Known rows:
K791: [ 12   8  16   2 -12  -1   2   2  17   3   2  15  15  -6 -19   4  -3  -4
 -11 -14  -9  -8  -3   9  -6  -8   1   4   9  -2]
K42: [ -7  -8  -3  15 -12  -3  -5  24   7   5   7   5   3  -7  -4  12  -1  -5
 -23  -2 -11  -1   5   3  18 -14  18   7  -4   0]
K298: [ 14 -18 -19 -10  -3  -2  -8  14 -13   3  -1  -8 -30  19  -2  -1 -46  11
   1   6   2  -5 -11  -6   9   5  15  15 -19  10]
K502: [ 19 -15  20 -13 -24   5  16 -25  13  -3  21   8   7   1  -5 -16  -4 -12
   4  -3   1   6  10 -20 -26   3   3   1   7   4]
K101: [ -1 -11  15   9 -25  -5   0  -1  26   2  15  -3  -8  -5  -9  -5  11 -14
 -12 -12  -8   4  13 -18  14 -11  22  -3 -11   0]
K258: [ -2 -10  12  14 -18 -15   8  -9  23  -4  22  -2   1  -3 -14  -1   9  -5
  -4  -3 -11   7  24 -23  15  -8  22  -7 -11   9]
K973: [  9  -2   9  -1  -2   5  17  -2   2  -3   2  21  11   5 -12   0 -17   2
   3  -6   4 -12   0   3 -22   0   2  -3   5   6]
K195: [-10 -10  -4  20  -4  -6   7  21   4   0  13   9   9  -5  -5  16  -2   1
 -16   7  -9   0  14  -1  13 -11  18   1  -5   6]
K270: [ 22 -30 -40 -20   3   2   4 -13 -38   6   3 -16 -38  27   7  -3 -64  27
  24   7  14 -15 -17 -11 -18  17  10   5 -21  22]
K593: [ 22 -30 -39 -20   4   2   4 -13 -37   6   3 -17 -37  26   7  -5 -64  28
  23   7  14 -15 -17 -11 -19  17   9   5 -20  22]
K348: [ -6  -9 -10  15  -2 -11   6   4  12  -5   9   4  10 -21 -11  22   1  11
 -17   9 -18  -1   8   1  11 -13  10  -6  -5   5]
K659: [  4 -11 -16  11  -2  -7   1  -1  -7   9  16 -15   7   1   2  18 -12  13
  -3   3  -7  -5   4  -3  -1  -4  12   1  -1  10]
K246: [-13  -2   1  12  -6  -6 -14   5  24   0   7 -22  -3 -19  -5   8  14  15
 -21  -4  -8  -3   9  -4  23 -15  26  -1  -4   2]
K90: [ 16  -2  23 -11 -40  -9   0 -21  25   2  22  15   7  -7 -21 -18   2 -21
  -8 -10 -10  14  11 -15  10  -7   7   8   7   4]
K581: [ 28 -34 -22 -25 -10  -1   9 -38 -20   3  12 -23 -48  28   4 -22 -51  18
  34  -4  15 -11  -7 -32 -24  21  13  -4 -27  21]
K268: [ 13 -23 -25 -11   7  -3   7   1  -9  -9  -2  -5 -25   4  -6   8 -42  24
   6  17  -4  -7  -8  -6  -5   7   7   1 -21  11]
K856: [-19  -5   1  21  -4 -10  -4  10  18  -4  19  -9  -2  -9  -8  10  10  16
 -17   7  -4   1  23  -7  25 -11  29  -3  -8  10]

Facts:
K101 {σ=g, κ=769, ρ=i}
K113 {α=K657, σ=b, κ=433, ρ=j}
K128 {α=K671, σ=a, κ=433, ρ=m}
K135 {α=K544, σ=f, κ=769, ρ=h}
K163 {α=K324, σ=a, κ=433, ρ=h}
K169 {α=K296, σ=a, κ=433, ρ=j}
K194 {σ=f, κ=433, ρ=j}
K195 {σ=a, κ=433, ρ=i}
K2 {α=K404, σ=a, κ=433, ρ=k}
K22 {σ=e, κ=769, ρ=i}
K222 {α=K502, σ=d, κ=769, ρ=h}
K229 {α=K412, σ=f, κ=433, ρ=h}
K246 {α=K194, σ=c, κ=769, ρ=h}
K258 {σ=g, κ=433, ρ=h}
K259 {α=K96, σ=d, κ=433, ρ=h}
K268 {α=K839, σ=a, κ=433, ρ=j}
K270 {α=K195, σ=a, κ=433, ρ=k}
K271 {σ=c, κ=433, ρ=h}
K272 {σ=e, κ=433, ρ=j}
K280 {α=K32, σ=b, κ=433, ρ=m}
K284 {α=K717, σ=a, κ=433, ρ=h}
K292 {σ=b, κ=769, ρ=h}
K296 {α=K316, σ=a, κ=433, ρ=j}
K298 {σ=a, κ=769, ρ=j}
K305 {σ=c, κ=769, ρ=h}
K316 {α=K856, σ=g, κ=769, ρ=h}
K32 {α=K505, σ=c, κ=433, ρ=h}
K320 {α=K405, σ=b, κ=433, ρ=k}
K324 {α=K562, σ=a, κ=433, ρ=i}
K330 {α=K795, σ=b, κ=769, ρ=h}
K332 {σ=c, κ=433, ρ=j}
K338 {α=K392, σ=a, κ=769, ρ=j}
K345 {α=K2, σ=d, κ=433, ρ=i}
K347 {α=K229, σ=a, κ=769, ρ=h}
K348 {α=K931, σ=a, κ=433, ρ=h}
K367 {α=K258, σ=b, κ=433, ρ=j}
K379 {α=K407, σ=a, κ=433, ρ=j}
K392 {α=K284, σ=a, κ=433, ρ=l}
K404 {α=K627, σ=a, κ=433, ρ=h}
K405 {α=K270, σ=a, κ=769, ρ=m}
K406 {α=K69, σ=a, κ=433, ρ=m}
K407 {α=K45, σ=d, κ=769, ρ=h}
K412 {σ=b, κ=433, ρ=h}
K42 {σ=a, κ=769, ρ=i}
K423 {α=K222, σ=f, κ=769, ρ=j}
K427 {α=K684, σ=a, κ=433, ρ=h}
K429 {σ=e, κ=433, ρ=h}
K439 {α=K790, σ=a, κ=769, ρ=h}
K442 {α=K593, σ=g, κ=433, ρ=m}
K443 {σ=b, κ=433, ρ=h}
K445 {α=K427, σ=a, κ=433, ρ=j}
K45 {α=K637, σ=a, κ=433, ρ=h}
K463 {α=K660, σ=a, κ=433, ρ=i}
K471 {σ=a, κ=769, ρ=k}
K475 {α=K735, σ=c, κ=769, ρ=j}
K478 {α=K246, σ=a, κ=433, ρ=h}
K484 {α=K974, σ=c, κ=433, ρ=j}
K490 {α=K347, σ=b, κ=433, ρ=i}
K502 {α=K305, σ=d, κ=433, ρ=m}
K503 {α=K298, σ=e, κ=433, ρ=h}
K505 {α=K973, σ=d, κ=433, ρ=m}
K526 {α=K696, σ=d, κ=433, ρ=i}
K540 {σ=b, κ=769, ρ=k}
K544 {α=K598, σ=b, κ=433, ρ=k}
K562 {α=K91, σ=b, κ=433, ρ=i}
K565 {σ=d, κ=433, ρ=i}
K573 {α=K581, σ=b, κ=433, ρ=i}
K581 {α=K936, σ=g, κ=433, ρ=k}
K588 {α=K975, σ=b, κ=433, ρ=h}
K593 {α=K475, σ=a, κ=433, ρ=k}
K596 {σ=b, κ=769, ρ=l}
K598 {α=K330, σ=c, κ=433, ρ=h}
K600 {α=K730, σ=a, κ=433, ρ=j}
K604 {α=K885, σ=d, κ=433, ρ=k}
K626 {σ=c, κ=433, ρ=i}
K627 {α=K596, σ=c, κ=433, ρ=i}
K633 {α=K862, σ=d, κ=433, ρ=h}
K636 {σ=a, κ=769, ρ=h}
K637 {σ=e, κ=433, ρ=h}
K64 {α=K644, σ=d, κ=433, ρ=j}
K644 {α=K588, σ=e, κ=769, ρ=l}
K652 {σ=a, κ=433, ρ=l}
K657 {α=K268, σ=b, κ=433, ρ=h}
K659 {α=K960, σ=a, κ=433, ρ=l}
K66 {α=K345, σ=c, κ=433, ρ=h}
K660 {α=K947, σ=a, κ=433, ρ=m}
K671 {α=K633, σ=a, κ=433, ρ=j}
K684 {α=K953, σ=f, κ=433, ρ=k}
K69 {α=K791, σ=g, κ=433, ρ=h}
K696 {α=K259, σ=c, κ=433, ρ=i}
K71 {α=K406, σ=a, κ=433, ρ=i}
K712 {α=K565, σ=f, κ=769, ρ=h}
K717 {α=K889, σ=a, κ=433, ρ=h}
K730 {σ=e, κ=433, ρ=l}
K735 {σ=b, κ=433, ρ=j}
K750 {α=K712, σ=a, κ=433, ρ=h}
K751 {σ=c, κ=433, ρ=l}
K756 {α=K463, σ=g, κ=769, ρ=l}
K789 {σ=a, κ=433, ρ=j}
K790 {α=K113, σ=a, κ=433, ρ=h}
K791 {α=K280, σ=e, κ=769, ρ=i}
K795 {α=K604, σ=b, κ=769, ρ=j}
K799 {σ=e, κ=769, ρ=h}
K820 {σ=a, κ=433, ρ=h}
K839 {α=K348, σ=a, κ=769, ρ=h}
K856 {σ=c, κ=433, ρ=h}
K862 {α=K379, σ=d, κ=433, ρ=h}
K885 {α=K42, σ=d, κ=433, ρ=h}
K888 {α=K503, σ=b, κ=433, ρ=k}
K889 {α=K163, σ=c, κ=433, ρ=i}
K898 {σ=e, κ=433, ρ=i}
K90 {σ=d, κ=769, ρ=h}
K91 {α=K934, σ=c, κ=433, ρ=h}
K924 {α=K820, σ=a, κ=769, ρ=m}
K927 {σ=a, κ=433, ρ=h}
K929 {σ=a, κ=433, ρ=m}
K931 {α=K636, σ=c, κ=433, ρ=h}
K934 {α=K135, σ=e, κ=433, ρ=l}
K936 {σ=b, κ=433, ρ=j}
K947 {α=K445, σ=b, κ=769, ρ=h}
K953 {σ=d, κ=769, ρ=h}
K96 {α=K573, σ=a, κ=433, ρ=h}
K960 {α=K964, σ=a, κ=769, ρ=k}
K964 {α=K423, σ=a, κ=433, ρ=i}
K973 {α=K338, σ=e, κ=433, ρ=m}
K974 {α=K659, σ=a, κ=769, ρ=h}
K975 {α=K367, σ=a, κ=433, ρ=i}
K976 {σ=a, κ=433, ρ=k}

Rows:
No name comes twice in this set of rows, the named rows included.
[ -5  -8  -9  15  -1 -11   6   6  11  -4   8   0  13 -17  -9  22   0  10
 -15   8 -17  -1   8   1  12 -12  11  -4  -2   6] -> K790
[-14  -2   2  16 -12  -8 -15  13  21   4  15 -15  -7 -10  -6   7  12  10
 -23  -2  -5   1  14  -4  30 -13  29   4  -7   4] -> K305
[ 22 -27 -37 -22  -9   3  -9  -1 -37  15   4 -12 -50  31   4 -10 -66  17
  16   0  16 -14 -21  -8  -5  15  13  15 -23  18] -> K471
[ 14  -7  20  -9 -32 -11  11 -34  23  -8  19  11  19 -12 -16 -15   4  -9
   2  -2 -13  12  17 -17  -3  -5   3   0   9   8] -> K885
[ 10  -8   2  -9   4   4 -23  -4  13   0   6 -42 -36  15   2 -10 -20  40
   4  -3  14 -16   1  -5  -5  11  23  13 -17   5] -> K423
[  4 -19 -14  -7  10  -1  -2  -4   0  -9   3 -30 -28  11   3  -2 -30  34
   8  12   8  -8   3 -17  -1   8  23   1 -20  13] -> K484
[ -2 -11  -1  -4   3  -2  -9  -2   6 -10  10 -18 -39  18  -6 -15 -27  40
   8   8  19 -13  15  -6   1  11  27   7 -24  17] -> K194
[-18 -11  -2  19  -6 -10  -5  -4  19 -12   6 -18   7 -19   1   3  13  21
 -11   4  -9  -3  22  -3  17 -14  26  -2  -6   8] -> K598
[  0 -20 -13  -5   5  -2  -3   4  -3  -7   8 -20 -34  17  -1  -5 -33  29
   5  13  11  -5   8 -15   8   8  27   4 -23  17] -> K332
[-17   1   1  14   8  -7   1   3  21  -4   9 -18   6 -16  -8  15  11  21
 -15   3  -3  -3  13 -13  19 -11  28 -13  -2  10] -> K32
[ 27 -11  -2 -14  -9  -6   5  -6 -10  -5   5  14 -16  29 -16 -12 -51  13
  18   5   4  -8   0   2 -15  14   1  15 -12  15] -> K272
[ -3 -12 -17  12  -9 -10   2   5 -10   7  16   3  -1   2  -5  12 -17   7
  -5   4  -4  -3   8  -2  10  -5  16   1  -6  15] -> K652

Now the same nodes, written a new way:
Known rows:
K820: [ 11  14   5   4   2  22   3   4  13   1  15 -11   3  23  31]
K268: [ 48 -14   3 -15  19   2  -4  -5  15   6  28   6   6  34 -30]
K931: [  0   5  18  29  -1 -30 -31   0  52  15  27   6  35 -10  34]
K32: [  3  25  13  20  -5 -23 -43  -7  38  14   8 -17  24 -28  36]
K69: [ 19  26  19   9  -2  -2 -18 -14  42   9  -6 -11   1   6  18]
K544: [-12 -35 -52 -14 -27 -11  38 -18  36 -38  -5 -10 -15  37  11]
K404: [ 19  23   7  -5   4  13   8 -14  22   8  16 -12   1  29  15]
K463: [ 18   6  -9 -11  19  -6  -8  -6  -5 -17   9  -8   0  52  -6]
K964: [ -5   9 -22   5  14  -2 -15 -31  -9 -29  -3 -18   8  64  -3]
K657: [40  6 38  1  0 -2 11 -2 43 10 29  0  8 22  9]
K526: [ 11   7  -1  -1   6 -27 -16 -10   0 -31  26  -8  39  21  10]
K660: [ -7  12  22   9 -18  25  39 -24  56  23  11 -21 -19  24  42]
K406: [ -1  17  21   2 -21  28  34 -19  49  23   7 -26 -23  14  45]
K429: [ 0 15  2 -6 17 41 13  4  2 21 18 -7 -9 22 18]
K490: [ 24   8  -5  -9   9 -15 -11  -1  -1 -30   4 -10   8  42   0]
K953: [ 14  15  24  53 -23  -8  -4 -21  -9  -7  47  -3  37  -8  31]
K636: [ 25  12  19  38 -11  12   4 -11 -16   8  27  -3  -2  21  21]

Rows:
No name comes twice in this set of rows, the named rows included.
[33 10 26 -6 10 11 13 -1 31 19 27 -3 -1 28  9] -> K348
[ 24   4 -17  -2   1 -15 -19 -28  11 -23  28  -6  46   4  -7] -> K64
[-26 -48 -27  18 -26  -7   5 -19  56 -21 -26 -10 -18  19   2] -> K581
[ 25  16   6   3  19   7  -7 -13 -59   9  18  -7 -27  31 -25] -> K791
[ 46   9  44  27  -2   1  15 -15  -1  25  44   7  -9  26  -4] -> K839
[-30 -40 -38  49 -39   4  20 -68   0 -26  -8 -22 -24  52 -10] -> K960
[ 26  -4 -27   0  11  17 -16  -2  -4 -14   8  -6  10  29  -6] -> K789
[-11 -50 -21  51 -46   0  21 -26   0 -31  -2 -13 -16  21   7] -> K540
[ 46  14 -22  16  -7 -20  -5 -32 -19 -22  28   7  17  32 -20] -> K795
[ 33  33   6  23 -16 -16  16 -26  -1  -5  35   4   7  30  17] -> K330
[  9  24  33   3 -32  22  24 -20  55  14  -2 -34 -15  -3  50] -> K280
[-24 -42 -40   7 -31 -17  25 -31  38 -36  14 -15  15  12  13] -> K604
[-24 -55 -38  12 -24  19  23  -7  25 -26 -15 -19 -22  31  12] -> K976
[ 23   1  -4  31   2  -7 -11   3 -47 -20  18   0   0  42   2] -> K42

